Below is a small trained network, with its code and all its weights. Each question gives an input and a target symbol and asks what happens when units are switched off, that is, made to give their printed mean instead of their output.

import numpy as np


def w(rows, s, z=0):
    codes = np.array(rows[::2]) - 128.0
    scale = np.full(codes.shape[1], s)
    scale[-1] = z or s
    return codes * scale


def norm(h):
    return h / np.sqrt((h * h).mean(-1, keepdims=True) + 1e-5)


def f(y):
    return np.maximum(y, 0)


def softmax(a):
    e = np.exp(a - a.max(-1, keepdims=True))
    return e / e.sum(-1, keepdims=True)


def log_softmax(a):
    a = a - a.max(-1, keepdims=True)
    return a - np.log(np.exp(a).sum(-1, keepdims=True))


def net(x, mask):
    ids = ['ΠΦΨαθμτ'.index(c) for c in x.split()]
    T = len(ids)
    res = E[ids] + P[:T]
    u = 0
    for l in range(3):
        r = norm(res)
        for j in range(2):
            rows = slice(3 * j, 3 * j + 3)
            q, k, v = (r @ M[l][rows].T for M in (Q, K, V))
            z = softmax(np.where(np.tri(T) > 0, q @ k.T / 3**0.5, -1e9)) @ v
            o = O[l][rows]
            res = res + np.where(mask[u + j], z, o[:, -1]) @ o[:, :-1]
        u += 2
        y = f(norm(res) @ A[l][:, :-1].T + A[l][:, -1])
        res = res + np.where(mask[u : u + 8], y, B[l][:, -1]) @ B[l][:, :-1]
        u += 8
    return log_softmax(norm(res)[-1] @ U[:, :-1].T + U[:, -1])


Q, K, V, O, A, B = {}, {}, {}, {}, {}, {}
E = w([
[176,152,80,99,75,86,38,131],'Π',
[150,139,254,138,93,114,96,42],'Φ',
[145,99,123,118,73,161,111,142],'Ψ',
[65,108,126,9,46,180,111,156],'α',
[112,169,129,160,90,151,88,197],'θ',
[97,114,186,116,134,162,189,210],'μ',
[11,100,131,45,56,79,87,192],'τ',
],0.0086)
P = w([
[96,206,96,163,123,142,203,65],'0',
[199,165,155,172,63,150,123,119],'1',
[143,109,6,149,165,70,191,116],'2',
[164,166,104,128,96,87,208,93],'3',
[161,98,160,144,124,145,103,148],'4',
[139,77,50,131,153,96,173,129],'5',
[158,179,90,120,95,86,199,97],'6',
[149,114,151,141,146,140,86,152],'7',
[106,80,63,49,139,254,181,113],'8',
],0.0062)
Q[0] = w([
[180,74,152,93,123,175,123,104],'L0H1',
[154,145,102,80,153,52,104,140],'L0H1',
[170,120,143,79,67,140,129,137],'L0H1',
[143,180,1,67,108,127,147,89],'L0H2',
[65,95,116,126,147,137,152,55],'L0H2',
[102,142,123,108,71,142,101,116],'L0H2',
],0.0068)
K[0] = w([
[150,55,110,133,117,169,162,46],'L0H1',
[142,158,120,120,131,42,10,138],'L0H1',
[160,121,148,60,58,162,127,114],'L0H1',
[78,74,158,146,78,130,97,56],'L0H2',
[66,108,71,79,2,146,152,97],'L0H2',
[89,143,116,93,125,85,67,135],'L0H2',
],0.0061)
V[0] = w([
[105,79,167,90,31,113,53,188],'L0H1',
[233,136,48,253,27,80,134,163],'L0H1',
[180,174,156,80,215,37,118,165],'L0H1',
[68,38,144,109,89,106,141,99],'L0H2',
[137,98,74,172,104,218,54,195],'L0H2',
[223,77,189,155,117,122,106,192],'L0H2',
],0.0027)
O[0] = w([
[105,140,252,134,126,72,133,157,255],'L0H1',
[166,133,131,137,188,101,109,54,193],'L0H1',
[98,100,108,34,117,168,154,157,25],'L0H1',
[142,115,122,149,175,151,44,98,184],'L0H2',
[112,56,123,110,146,149,149,106,149],'L0H2',
[111,120,231,141,104,136,176,11,82],'L0H2',
],0.0039,0.0028)
A[0] = w([
[118,159,121,40,36,67,107,159,159],'L0N1',
[109,151,56,201,104,145,75,151,138],'L0N2',
[87,151,205,187,113,186,181,196,247],'L0N3',
[118,160,129,216,183,30,136,128,141],'L0N4',
[134,59,58,159,75,54,114,79,103],'L0N5',
[93,98,93,82,198,103,71,116,133],'L0N6',
[56,27,119,100,180,118,146,143,184],'L0N7',
[157,101,170,124,186,166,84,2,98],'L0N8',
],0.0046,0.0013)
B[0] = w([
[223,76,188,229,132,186,205,150,253],'L0N1',
[110,35,165,91,173,105,130,116,164],'L0N2',
[165,135,80,57,129,93,82,37,184],'L0N3',
[113,26,85,106,125,110,188,82,150],'L0N4',
[88,146,121,134,216,118,159,174,182],'L0N5',
[89,106,82,160,157,231,130,56,155],'L0N6',
[203,175,170,123,145,92,76,182,181],'L0N7',
[103,135,17,2,99,120,69,242,159],'L0N8',
],0.0041,0.0057)
Q[1] = w([
[167,80,144,67,66,102,161,131],'L1H1',
[152,169,190,254,41,125,73,130],'L1H1',
[208,227,220,198,122,117,211,71],'L1H1',
[134,160,80,46,112,70,178,119],'L1H2',
[172,95,73,147,162,138,128,111],'L1H2',
[196,114,163,121,81,115,202,194],'L1H2',
],0.0065)
K[1] = w([
[7,164,214,60,124,145,201,194],'L1H1',
[137,28,202,103,92,45,14,184],'L1H1',
[207,120,186,10,183,48,154,161],'L1H1',
[253,89,165,130,22,139,143,93],'L1H2',
[148,40,42,189,212,39,175,131],'L1H2',
[181,44,183,73,115,229,148,232],'L1H2',
],0.005)
V[1] = w([
[163,184,88,115,108,180,116,197],'L1H1',
[145,176,163,29,146,68,206,131],'L1H1',
[110,185,104,90,119,139,82,61],'L1H1',
[43,181,80,196,118,2,131,138],'L1H2',
[71,113,54,129,82,109,107,103],'L1H2',
[110,174,134,114,119,119,156,199],'L1H2',
],0.0051)
O[1] = w([
[212,179,61,55,113,189,91,231,149],'L1H1',
[82,194,64,153,197,216,9,109,140],'L1H1',
[177,104,198,67,171,76,93,119,6],'L1H1',
[60,174,195,69,108,167,126,172,50],'L1H2',
[178,143,118,23,97,80,169,129,122],'L1H2',
[128,98,110,122,170,83,150,2,173],'L1H2',
],0.0044,0.0023)
A[1] = w([
[173,104,38,158,193,168,148,161,212],'L1N1',
[193,150,253,181,94,143,57,114,129],'L1N2',
[152,93,145,98,214,120,145,180,130],'L1N3',
[100,135,74,155,148,52,218,188,56],'L1N4',
[86,153,106,69,86,201,138,76,163],'L1N5',
[114,163,189,201,81,82,216,99,152],'L1N6',
[166,79,165,130,132,55,120,131,127],'L1N7',
[142,93,186,161,106,131,89,205,247],'L1N8',
],0.0052,0.0015)
B[1] = w([
[41,134,142,76,96,135,142,146,231],'L1N1',
[196,180,74,163,243,132,102,47,236],'L1N2',
[143,37,141,142,58,121,122,28,172],'L1N3',
[129,185,204,143,70,191,55,112,213],'L1N4',
[92,66,130,255,140,13,178,131,179],'L1N5',
[207,135,88,116,138,171,81,99,213],'L1N6',
[118,103,50,151,94,167,103,125,199],'L1N7',
[162,195,50,132,170,140,114,64,254],'L1N8',
],0.0048,0.0044)
Q[2] = w([
[144,159,90,112,122,50,158,104],'L2H1',
[114,192,140,120,83,83,148,102],'L2H1',
[148,150,6,136,53,104,90,137],'L2H1',
[187,253,178,151,143,125,72,93],'L2H2',
[76,6,112,46,146,120,57,110],'L2H2',
[57,17,102,44,137,61,81,163],'L2H2',
],0.0068)
K[2] = w([
[182,171,177,110,137,83,59,19],'L2H1',
[150,196,197,106,147,96,22,83],'L2H1',
[191,133,79,171,199,131,87,103],'L2H1',
[114,117,75,178,118,207,41,120],'L2H2',
[145,215,183,3,135,4,241,147],'L2H2',
[69,192,155,46,99,134,179,77],'L2H2',
],0.0056)
V[2] = w([
[138,162,121,141,176,15,120,218],'L2H1',
[126,96,89,86,71,86,181,152],'L2H1',
[54,94,186,89,61,150,146,125],'L2H1',
[4,104,124,198,98,74,48,132],'L2H2',
[146,95,155,153,129,210,104,39],'L2H2',
[109,68,26,200,21,205,116,143],'L2H2',
],0.0046)
O[2] = w([
[148,27,67,126,76,177,142,124,38],'L2H1',
[143,115,135,55,98,135,17,76,105],'L2H1',
[210,140,68,160,100,77,119,102,42],'L2H1',
[250,178,102,114,28,184,109,156,115],'L2H2',
[107,39,35,1,4,71,102,136,181],'L2H2',
[115,172,218,103,163,88,195,157,255],'L2H2',
],0.0038,0.0048)
A[2] = w([
[128,111,210,70,139,141,107,208,130],'L2N1',
[113,166,118,88,169,142,38,168,42],'L2N2',
[80,89,170,135,150,83,103,92,172],'L2N3',
[51,91,168,188,158,183,154,134,87],'L2N4',
[167,47,102,191,144,157,113,128,118],'L2N5',
[124,21,140,175,83,43,254,132,8],'L2N6',
[194,146,138,24,82,111,97,118,116],'L2N7',
[196,179,177,142,65,195,126,178,55],'L2N8',
],0.0054,0.0017)
B[2] = w([
[182,165,182,94,53,30,147,21,180],'L2N1',
[161,33,206,43,186,162,109,198,197],'L2N2',
[146,151,98,164,115,174,223,153,200],'L2N3',
[116,157,98,78,167,86,151,151,170],'L2N4',
[153,225,166,135,113,80,117,38,173],'L2N5',
[228,2,73,199,164,131,154,184,207],'L2N6',
[82,103,136,131,145,161,107,166,225],'L2N7',
[110,153,167,199,100,119,79,180,254],'L2N8',
],0.0062,0.0032)
U = w([
[24,181,70,137,197,140,212,140,69],'Π',
[54,69,47,103,67,136,75,86,26],'Φ',
[175,36,91,173,127,109,200,152,205],'Ψ',
[129,147,194,38,94,65,192,97,2],'α',
[179,175,109,174,178,111,126,2,137],'θ',
[152,97,139,48,205,188,72,168,164],'μ',
[124,185,162,186,75,165,106,186,245],'τ',
],0.0087,0.0013)

Each question gives the input, a string of symbols that net reads in full, and the target symbol t.
The units are the heads (3 rows each of Q, K, V and O) and the neurons (one row each of A and B). Each row of codes is followed by its name. A weight is (code - 128) times the scale printed after its matrix; where a second scale follows, it is the last column's (O, A, B and U).
mask holds one flag per unit, layer by layer, with each layer's heads first. A switched-off unit (its flag False) gives its mean, the last column of its rows in O or B, instead of its output. The means were averaged over made-up inputs and are rounded, as every weight is.
A unit's drop is (log p(t) with every unit on - log p(t) with that unit switched off) / (log p(t) with every unit on - log p(t) with every unit switched off).
The circuit of an input: a set's keep is (log p(t) with only the set's units on - log p(t) with every unit switched off) / (log p(t) with every unit on - log p(t) with every unit switched off). Starting from the 12 units with the biggest drops (on a tie, the unit counted first), units are removed one at a time, each time the one whose removal leaves the highest keep (on an exact tie, the one counted first), for as long as the keep stays at least 0.8.
units of the circuit, in order: the units of the circuit, biggest drop first
k most important neurons: the k neurons with the biggest drops, biggest first
top k neurons in layer l: the k neurons of layer l with the biggest drops, biggest first
heads that matter: for each layer, one digit per head in row order, 1 if its drop is at least 0.15 and else 0, layers parted by /
input θ α Ψ θ, target Ψ: units of the circuit, in order => [L1H2, L2H2, L0N4, L2N6]
input θ τ τ τ Π α θ θ, target μ: units of the circuit, in order => [L0N1, L2N2]
input Ψ τ τ τ τ Π α μ, target θ: top 2 neurons in layer 1 => [L1N2, L1N3]
input Φ Π Φ, target Φ: units of the circuit, in order => [L0N8, L2H2, L0N1, L1N2]
input τ θ θ, target τ: top 2 neurons in layer 0 => [L0N2, L0N1]
input Φ α μ α τ α τ Φ, target μ: units of the circuit, in order => [L0N8, L2N2]
input τ θ θ τ α τ α θ, target μ: units of the circuit, in order => [L2N2]
input μ Φ Φ, target μ: heads that matter => 00 / 10 / 00
input τ τ α τ τ, target μ: units of the circuit, in order => [L1N8, L2N2]
input Ψ τ τ Π Ψ τ, target Ψ: units of the circuit, in order => [L1H1, L2N6]
input α α Π θ τ, target θ: units of the circuit, in order => [L1H2, L0N1, L2N5, L1N8]
input α Ψ Ψ τ τ Φ τ τ α, target α: heads that matter => 00 / 10 / 01
input Ψ θ τ θ τ Φ Φ Φ μ, target Ψ: heads that matter => 00 / 00 / 00
input Φ α τ τ θ θ τ α Ψ, target Φ: 2 most important neurons => [L0N1, L0N8]
input τ μ Φ, target τ: top 3 neurons in layer 0 => [L0N8, L0N4, L0N3]
input τ Π α α Φ Ψ μ, target Π: heads that matter => 00 / 10 / 00
input Π τ τ, target Π: heads that matter => 10 / 11 / 01
input Φ α τ τ Ψ Ψ θ Ψ, target μ: 2 most important neurons => [L0N8, L0N1]
input τ Π α Ψ Φ Π Φ Ψ Π, target τ: heads that matter => 00 / 01 / 01
input α τ τ, target α: 3 most important neurons => [L2N1, L1N4, L1N5]
input μ α θ θ τ τ Φ Ψ, target θ: 3 most important neurons => [L1N2, L0N8, L1N1]
input θ Π Φ μ τ, target θ: 2 most important neurons => [L0N1, L2N5]
input τ θ Ψ Φ Ψ, target μ: heads that matter => 10 / 00 / 00
input Π θ Ψ Π τ τ Φ τ τ, target Π: 3 most important neurons => [L0N7, L1N8, L2N4]
input α Ψ α α τ Φ, target α: 2 most important neurons => [L0N8, L0N1]
input θ τ θ, target θ: 2 most important neurons => [L0N1, L0N2]
input τ α α Π, target Ψ: 2 most important neurons => [L0N1, L2N6]
input τ τ τ τ τ τ Ψ α, target θ: 4 most important neurons => [L1N5, L1N2, L0N8, L1N1]
input Π θ θ θ θ Φ α τ Ψ, target Π: heads that matter => 11 / 11 / 01
